Each row of numbers belongs to one of the elements below and depends on some of the facts about them. Some rows are named. Which element is each other row?

There are 4 kinds of fact about the elements: Σ, ζ, ω, μ.
{besak lobrozal stabomo} Σ bribotru
{bimoko gresti katre kloklugral meraskol nofli skizas treplo vefur} Σ tava
{binol bisel fibror fogi gemu kluse metun petabor pleklar plesku sepak soki veful} Σ dratrin
{bomum brotar flefik gida gobro grodin mestali raru stekle stofi tribo trupum zugoken} Σ skuri
{bragan guzoplum lukave zopi} Σ kibrol
{bribrok ditino drigrila gruna kigol merok totru zibros zozol} Σ zekogra
{brove skopli sugom} Σ kuplo
{buklan drubru flesta folo gaple kastu pavan sizi stelom zeflavas} Σ ruzedrel
{buzo suplak trafo} Σ pladro
{daflanen gruplen gutem litru plibrur tifluk tigruk} Σ skatras
{dotram favi foplel zagrarir} Σ drikla
{drogri flaro stiskul tretre zudrel} Σ brovok
{drosis fiklom fova fuplatrel moklim noflan skesker vuber} Σ naplose
{duvol kistu stimaskul} Σ lodol
{gela grutrol noplu} Σ plaram
{kolik} Σ pavir
{noso platrul stiplok} Σ pledrum
{pemu plogra rofur sistel} Σ nuru
{pligeklim} Σ dezer
{retis rogo} Σ trutrek
{skepo stedu} Σ larin
{trakil} Σ vasek
{trave} Σ draden
{vetro} Σ bitre
{bimoko} ζ skizas
{bimoko skizas} ζ treplo
{bisel} ζ metun
{brove} ζ skopli
{ditino} ζ totru
{flefik} ζ zugoken
{flesta pavan} ζ folo
{fogi petabor} ζ gemu
{gruplen} ζ daflanen
{kistu} ζ stimaskul
{meraskol} ζ vefur
{merok} ζ ditino
{mestali stofi} ζ gida
{noplu} ζ gela
{platrul} ζ noso
{pleklar} ζ soki
{plesku} ζ sepak
{plibrur} ζ gruplen
{raru} ζ tribo
{sepak} ζ pleklar
{sistel} ζ plogra
{sizi} ζ stelom
{stimaskul} ζ kistu
{trafo} ζ suplak
{vuber} ζ skesker
{vuber} ζ fova
{zeflavas} ζ pavan
{zudrel} ζ stiskul
{zugoken} ζ grodin
{besak binol bisel bragan bribrok daflanen drigrila favi flefik fogi foplel gobro gruna gruplen guzoplum kolik litru lobrozal lukave merok metun moklim nofli noplu pavan pligeklim retis rogo sistel skepo stekle stelom stimaskul stofi sugom totru trafo tretre tribo zozol zudrel} ω 106
{bimoko bomum brotar brove buklan buzo ditino dotram drogri drosis drubru duvol fibror fiklom flaro flesta folo fova fuplatrel gaple gela gemu gida gresti grodin grutrol gutem kastu katre kigol kistu kloklugral kluse meraskol mestali noflan noso pemu petabor platrul pleklar plesku plibrur plogra raru rofur sepak sizi skesker skizas skopli soki stabomo stedu stiplok stiskul suplak tifluk tigruk trakil trave treplo trupum veful vefur vetro vuber zagrarir zeflavas zibros zopi zugoken} ω 233
brovok μ merok grutrol gida skuri gozuk
daflanen μ brotar besak fiklom stabomo gutem
drogri μ stedu fova stabomo gutem
drubru μ naplose
flefik μ mestali zudrel plibrur skuri
flesta μ veful retis kibrol
grodin μ fuplatrel raru kistu
kloklugral μ merok zozol veful besak gresti gruna noflan dotram meraskol
kolik μ bimoko kluse kibrol tifluk gutem
lobrozal μ retis skopli skatras
lukave μ larin tribo trupum gozuk lodol
nofli μ vefur bomum
noplu μ merok fuplatrel bragan
noso μ merok fova stabomo
nuru μ veful fuplatrel skopli metun gozuk lodol
plesku μ raru retis
pligeklim μ zugoken tribo stedu gobro
rofur μ brotar petabor metun
sepak μ drosis
sistel μ favi drosis
skepo μ drikla
stelom μ buzo trakil tribo gida
stimaskul μ pavan kistu
stiplok μ pavan pemu drosis
stofi μ merok trafo flaro vuber bribrok moklim bitre stekle meraskol
sugom μ veful fuplatrel vasek binol favi
suplak μ zibros
tava μ bimoko vetro larin plibrur
trave μ besak larin tribo gobro
trutrek μ bomum binol foplel bitre
zekogra μ vefur pladro totru kluse vasek

Some elements and their rows:
bimoko: -1, -3, 14, 29, 2, 25, 6, -22, 8, -14, -5, 12, -13, 3, 22, -15, -23, -19, 5, 0, 2, 16, -31, -8, 17, 9, -35, 12, -16, -16, -2, -12, 1, -5
larin: 5, 20, -17, 52, 3, 13, -6, -5, 2, -12, -19, 2, -26, -3, 20, 3, -7, -16, 10, 10, 27, 14, 5, 13, -16, 6, -30, 5, -12, -2, 11, -14, 9, 15
katre: -6, -3, 4, 2, 4, 2, 11, 7, 16, -3, -5, 0, 1, -5, 3, -21, -10, -36, 1, 6, -23, 22, -3, -13, 20, -5, -2, 4, -5, -6, -2, 6, -6, -10
lobrozal: 13, -6, -18, -29, 6, 15, -36, 21, -8, -2, 8, -9, 10, -2, -10, 42, 0, -4, -10, -3, -17, 6, 35, -18, 8, 3, 5, 6, 10, 0, -2, -4, -7, -18
stekle: 3, 27, 12, -21, 11, 27, -11, 13, -9, -4, 2, 14, 14, 6, -3, 38, 21, -18, 6, 24, 1, 3, -8, -9, -14, 5, -10, 12, -9, 2, 5, 0, 1, 4
pemu: -8, 17, 10, 5, 11, -1, 27, -1, 2, 5, -1, 2, 3, -5, -24, -18, 12, -46, 6, 11, -17, 15, -6, -16, 10, -4, 14, 12, -12, -7, -5, 6, -7, -8
moklim: 3, 22, -8, -5, 8, 26, 1, 0, -12, -1, -3, 13, 14, -1, -1, 36, 9, -9, -8, 17, -2, 5, -8, -15, -6, 4, -11, 15, -2, -1, 2, 3, 3, -1
drigrila: -3, -3, -16, -19, 7, 16, -4, 29, 4, -4, -1, 9, 20, -5, 18, 15, 2, -18, -14, 21, -24, 17, 13, -11, -6, 1, -2, 4, 2, 2, 7, 13, 3, -16
stofi: 16, -6, -4, -56, 10, -1, -59, 23, -2, 6, 14, -7, 10, 5, -16, 58, -4, -6, -3, -5, -16, 3, 48, -17, 0, 1, 12, 2, -5, 1, 0, -13, -15, -17
fogi: -5, -12, -5, 0, 16, 17, -22, 19, -2, -18, 2, 13, 22, -13, 23, 22, -12, -23, 6, 25, -13, 17, 16, -9, -18, -2, 20, 1, -7, 13, 0, 6, -3, -24
bragan: 4, 22, -6, -6, 6, 26, -6, 2, -13, -6, -1, 11, 11, 0, -5, 38, 8, -3, -4, 15, 3, 5, -8, -11, -1, 4, -10, 14, -1, -3, 3, 2, 3, -1
daflanen: 17, -5, -28, -23, -4, 13, -43, 22, 0, -3, 8, -8, 1, 2, 9, 44, -11, 23, -6, -9, -10, 5, 46, -13, 16, 1, -15, -1, 22, -3, 1, -5, -1, 2
rofur: 9, -13, -1, 2, 0, -4, -21, -7, 10, -4, 6, -13, -14, 0, -10, -6, -14, -12, 6, -19, -14, 12, 26, -16, 35, -1, -8, 2, -1, -8, -8, -16, -10, -4
gruplen: -1, 8, -20, -20, 8, 4, -6, 30, 4, -3, -4, 14, 22, -6, 16, 17, 1, -15, -10, 19, -18, 13, 17, -8, -5, 2, 3, -1, 3, 4, 9, 13, -2, -10
lukave: 14, -20, -26, -18, -3, 14, -55, 18, 2, -13, 11, -3, -1, 3, 22, 40, -19, 15, -8, -9, -9, 8, 43, -9, 18, 6, -26, -2, 13, -2, 1, -12, -1, -11
sugom: 14, 1, -16, -30, 7, 5, -36, 17, -17, 9, 15, -15, 14, 0, -35, 52, 12, -2, -16, -7, -18, 3, 38, -22, 9, 0, 19, 12, 10, -2, -7, -6, -9, -20
nuru: 16, -5, -25, 12, 7, 1, -44, 11, -4, 8, 5, -32, -23, -2, -33, 24, -1, -12, -3, -18, 4, 10, 65, -5, 5, -1, 6, 5, 5, -3, -1, -23, -7, -10
meraskol: 7, 15, 18, 16, 9, -7, 14, -37, 5, 4, -14, 13, -2, -8, -8, 14, -14, -49, 21, 3, -3, 11, -20, -10, 28, -9, -14, 16, -10, -1, -5, -2, -1, 9

Name these rows:
No name comes twice in this set of rows, the named rows included.
1, 29, -13, 25, 15, -1, 4, 6, -9, 9, -9, -11, -12, -9, -33, 4, 17, -35, 2, 11, 9, 12, 19, 3, -20, 1, 11, 14, -12, -4, 5, -7, 0, -1	pladro
-7, 33, -6, -16, 7, 6, 19, 5, -12, -4, 0, 19, 31, -3, -11, 19, 19, -11, -8, 22, -10, 3, 5, -11, -13, 8, 31, 10, -17, 1, 6, 15, -2, -17	pavan
2, -8, 11, 6, 15, -5, -25, 0, -3, 2, 13, -11, -8, -5, -24, -6, -25, -20, 6, -9, -8, 13, 25, -20, 20, -2, 18, 6, -12, -10, -15, -15, -18, -16	plesku
0, -6, 0, -18, 8, -16, -1, 12, 3, 9, 12, -16, 2, -5, -40, -12, 2, -40, -2, -8, -31, 14, 27, -24, 22, -7, 25, 6, -2, -6, -11, -2, -16, -22	stiplok
14, -3, -26, 3, 10, -6, -25, 21, -5, 18, 2, -36, -14, -6, -45, 18, 6, -31, -9, -12, -12, 12, 61, -7, 2, -1, 21, 11, 4, -5, -1, -14, -8, -16	zekogra
2, 29, -5, 11, 6, 28, -9, 7, -15, -8, -5, 17, 6, -4, 14, 33, -5, 9, 14, 25, 18, 6, -6, -12, -5, 1, -16, 6, 13, -6, 1, 6, 3, 25	metun
8, -1, 2, -4, 0, -18, -13, -24, 3, -3, 9, -8, 0, -2, -27, -1, -13, -4, 1, -23, -10, 4, 36, -17, 34, 5, 24, 0, -19, -11, -8, -15, -16, -21	flesta
2, 22, 9, 8, 8, -7, 31, -13, 2, 11, -11, 2, 4, -9, -22, 0, 10, -56, 21, 10, -16, 12, -8, -11, 20, -14, -6, 20, 5, 1, -10, 10, 1, 18	vefur
6, -1, -17, -30, 13, 16, -22, 22, -9, 10, 7, -7, 15, -4, -21, 41, 5, -16, -18, 3, -26, 7, 29, -22, 3, 0, 12, 12, 9, -3, -3, 3, -6, -20	nofli
-11, -1, 5, 2, 2, -10, 16, -2, 12, -15, 5, 3, 9, 0, 5, -39, -7, -14, -3, 3, -14, 15, 6, -9, 16, 6, 16, -1, -32, -8, 0, 2, -11, -28	sizi
11, -4, -15, -25, 8, 14, -41, 3, -8, -2, 9, -1, 8, -2, -14, 49, 0, 3, -12, -9, -9, 3, 28, -21, 10, 7, 7, 6, 0, -10, 1, -11, -6, -22	noplu
0, 22, -8, -8, 6, 29, 8, 12, -8, 2, -3, 5, 18, -2, -8, 31, 26, -11, -9, 20, -10, 6, -5, -16, 0, 2, -9, 18, 10, -7, 3, 10, 5, -4	totru

The same elements again, as new rows of numbers:
Known rows:
trupum: -1, 7, -2, 5, -6, -1, -12, 4, -12, -10, 4, 8, -3, -1, 1, -5, 1, -3, -8, -1, 14, 16, 0, -3, -8, -9, -17, 4, -2, 6
gutem: -1, 7, 10, 3, -9, -2, -5, 3, -12, 10, 3, 7, 2, -1, 3, -6, 6, -10, -4, -1, 0, 11, -3, -3, -4, -9, -12, 4, -3, 4
trutrek: 4, -11, -1, 7, 17, 1, 23, 4, 18, -2, 5, -3, 2, -3, -7, 21, -39, 16, 2, 9, -35, -14, -7, 24, 4, 17, 24, -2, 1, 4
brovok: 1, -6, 8, 10, 15, 2, 28, 6, 12, 1, 7, -1, 3, -10, -5, 22, -32, 15, -6, 7, -41, -13, -15, 30, 6, 26, 20, 1, -4, 3
lukave: -4, -5, 4, -2, 5, 5, 19, -3, -1, -6, 14, -10, 3, -29, -1, 14, 32, -1, -27, -4, -51, -11, -13, 11, 6, 36, 16, -13, 1, 1
treplo: 0, 0, 3, 7, -11, -2, -15, 4, -5, 11, 0, 6, 4, -3, 7, -4, -3, -3, -1, 1, 2, 11, 6, -4, -3, -19, -17, 1, 2, -5
petabor: -1, 2, 12, 1, -4, 1, -10, -12, -23, 10, -4, 5, -2, 8, 3, -4, -12, -15, 4, -2, 22, 18, 5, 0, 7, -8, 2, 1, -4, 0
plogra: 1, 4, 4, 1, -7, -1, -10, 2, -6, 8, 0, 7, 1, 5, 2, -3, -1, -6, 2, 0, 10, 8, 3, -6, -5, -14, -12, 4, -1, 4
kastu: 6, 3, 7, -4, -6, 0, -8, 0, 1, 1, 2, 5, 2, 3, 7, -3, -2, -5, 0, -1, 7, 10, 4, -8, -8, -17, -15, 11, -5, 5
gida: -1, 8, -1, 5, -6, -2, -12, 2, -15, -9, 4, 9, -3, -3, 0, -5, -1, -3, -9, -2, 13, 17, -2, -2, -8, -6, -15, 4, -2, 6
gruplen: -4, 1, -9, -9, 0, -2, 1, -5, 0, -9, -10, -10, -1, 0, 0, -15, 20, 2, 6, -7, 14, -9, 2, -8, 6, 13, 10, -3, 1, -13
stimaskul: 7, -17, -16, -8, 16, 13, -4, -2, 25, -14, -17, -17, 1, 7, -11, 17, 15, -15, -6, 1, -38, 8, -2, 5, 15, 32, 17, -19, 10, -2
soki: -1, 3, 10, 3, -5, 1, -8, -9, -15, 12, 6, 7, -1, 12, 4, -3, -1, -8, 1, 0, 22, 7, 5, -6, 1, -13, -6, -2, -4, 6
rogo: -4, 1, -10, -6, -2, -1, 3, 0, 13, -10, 0, -8, -1, 2, 2, -12, 33, 6, 1, -3, 11, -19, 1, -14, 1, 4, -4, -6, 1, -8
bomum: 0, 5, -5, 4, -4, 0, -15, 2, -8, -8, 3, 8, -3, -1, -1, 1, -4, 0, -6, 0, 16, 15, 2, -4, -9, -11, -15, 3, 1, 7
sugom: 4, -14, -16, -7, 13, 11, 1, -12, 27, 4, -4, -12, 5, -19, -8, 50, 3, 18, -15, 2, -23, -28, 5, 10, -3, 22, 23, -14, 14, 0
sistel: 7, -33, -29, -14, 14, 1, 3, -15, -7, -23, 2, -17, -4, -4, -12, -6, -3, -13, 9, 1, -53, 6, 19, -9, 10, 14, 45, -30, 21, 2
tifluk: 1, 5, 4, 1, -8, -1, -10, 3, -7, 11, 0, 7, 2, 4, 2, -4, 2, -6, 1, 0, 9, 8, 2, -5, -6, -14, -13, 3, -1, 4

Rows to name:
No name comes twice in this set of rows, the named rows included.
6, 1, 2, 0, 8, -6, 19, 10, 25, -17, 3, -1, -2, 15, 5, -17, -24, 14, 18, 3, 6, -12, -3, 2, 0, -7, -1, 16, -12, -3	ruzedrel
-3, 4, 7, 9, 5, -8, 25, 14, 6, -13, 9, 1, -3, 13, 1, -27, -13, 7, 13, 4, -3, -8, -11, 7, 7, 3, 1, 7, -10, -4	larin
-3, 3, -10, -7, -1, 0, 2, -1, 16, -8, -1, -8, 0, 0, 2, -5, 33, 9, 1, -3, 15, -21, 1, -10, 0, 4, -5, -4, 2, -8	bragan
-5, -6, 6, -2, 3, 3, 23, -2, -7, -11, 17, -11, 2, -27, -1, 2, 36, -6, -25, -5, -57, -7, -13, 8, 8, 36, 14, -14, 0, 2	pligeklim
4, -8, 1, 8, 19, 6, 19, 2, 29, 9, -3, -2, 4, -9, -8, 48, -46, 27, -4, 9, -24, -25, -10, 33, 0, 23, 23, 3, 1, 2	nuru
1, -1, 18, 6, -1, 6, 3, -4, -14, 17, 9, 5, 6, -26, -2, 34, -6, -7, -27, 0, -46, 11, -11, 20, -2, 19, 6, -1, -1, 12	noso
3, 6, 13, -8, -6, 0, -2, 4, 1, -2, 0, 2, -5, -7, 5, 4, -7, -12, 3, -1, 9, 11, 2, -7, -7, -28, -12, 16, -1, 6	folo
-3, -7, -13, -3, 10, 6, 3, -11, -2, -19, -3, -11, 0, -29, -8, 26, 5, 7, -22, -6, -23, -2, -5, 16, 2, 39, 21, -9, 5, -3	stofi
-1, 2, -14, -7, 3, 5, -4, -4, 30, 1, -10, -8, 2, -1, 0, 20, 20, 20, -2, -1, 27, -31, 4, -5, -4, 5, -2, -2, 5, -9	retis
2, -8, -11, -6, 11, 12, 2, -10, 27, 6, -6, -11, 6, -20, -6, 53, 9, 19, -17, 1, -19, -30, 0, 12, -3, 26, 18, -9, 10, -2	lobrozal
1, 5, 3, 1, -5, 2, -14, 0, 0, 13, -5, 7, 2, 4, 1, 12, -7, 1, 0, 1, 17, 3, 3, -2, -8, -14, -12, 6, 0, 4	skopli
-1, -6, 3, 9, -11, -3, -21, -1, -11, 7, -10, 3, 5, -9, 10, -7, -20, -7, -1, -1, -1, 23, 9, 3, 4, -18, -16, 2, 2, -16	skizas

The same elements again, as new rows of numbers:
Known rows:
bimoko: -11, -23, -7, -5, -24, -20, 17, -5, 7, 4, 13, -14, -20
tava: -10, 28, 25, -5, 8, 15, 12, 22, -12, 11, 15, 37, 22
nofli: -19, -6, 3, 13, -4, 8, 20, 46, -19, 17, 0, 19, 12
bribotru: 8, 7, -1, -10, 2, 9, -6, 13, 10, -11, 21, 3, 4
besak: -7, -26, 21, 11, 15, -10, 8, 17, 9, -3, 16, 28, 11
trave: -20, 35, 38, 0, 8, -3, 33, -3, -26, 5, 13, 61, 17
pavan: -12, -65, -23, -42, 30, -42, -42, 60, -9, -22, 36, 5, -35
stiplok: -28, 39, -41, -27, -24, 3, 13, 25, -43, 9, -5, 18, -13
flesta: -9, 4, -22, -31, -20, 3, 5, 64, -43, -12, 17, -12, -35
kibrol: 12, 9, -4, -8, -5, 16, -2, 21, 5, -10, 20, -4, 4
bragan: 0, -27, -4, 11, -1, -2, 5, 30, 5, -5, 11, 1, 1
rofur: -12, 32, 0, -1, -17, 10, 28, 16, -30, 2, 6, 20, 1
soki: 15, 21, -4, -17, -28, -15, 16, -4, -3, -13, 17, -15, -24
sugom: -5, -3, -18, 4, -29, 25, 20, 66, -28, 12, -1, -1, 3
moklim: -5, -29, -3, 11, 4, -8, 2, 25, 8, -5, 12, 5, 1
naplose: 5, 8, -1, -10, 4, 8, -6, 14, 7, -9, 21, 6, 6
flaro: -5, 13, -11, 2, -10, -7, 12, -2, -8, -14, 11, 1, -10
kastu: -25, 16, -20, -17, 5, 5, 11, 14, -14, -22, 1, -4, -19

Name these rows:
No name comes twice in this set of rows, the named rows included.
-14, -7, 34, 8, 11, 3, 22, 32, -11, 11, 12, 52, 23	lukave
-17, 36, 5, 12, -17, 10, 36, 20, -36, 9, 1, 17, 6	kloklugral
26, 23, -18, -13, -48, 4, 27, 15, -16, -19, 15, -26, -25	veful
-17, 35, 29, 1, -1, 3, 32, 4, -26, 4, 11, 49, 14	drogri
29, 10, 5, -26, -12, 2, -1, 10, 14, -19, 31, -4, -8	dratrin
-9, 16, 17, 4, 3, -9, 20, -11, -9, -10, 15, 27, 3	stabomo
-14, -19, -14, -31, 7, -26, -13, 24, -9, -23, 22, -11, -41	zeflavas
24, -12, -1, -27, -36, -37, 0, 4, 7, -13, 31, -26, -44	petabor
21, -17, -19, 15, -46, -20, -3, 39, -2, -36, 12, -10, -58	kistu
-16, -8, 32, 9, 11, 3, 21, 32, -11, 13, 12, 48, 23	daflanen
-2, -49, 19, 13, -6, -23, 0, 41, 9, 16, 19, -6, -10	merok
-17, -8, 39, 7, 18, -2, 19, 26, -9, 11, 15, 58, 25	pligeklim
-2, -15, -1, -9, -14, -32, -5, 6, 1, -2, 22, -9, -29	plibrur
-10, -8, 13, 7, -3, 9, 19, 41, -14, 9, 8, 29, 14	kolik
1, -59, 0, -3, -6, -32, -17, 36, 19, 7, 23, -15, -22	gruplen

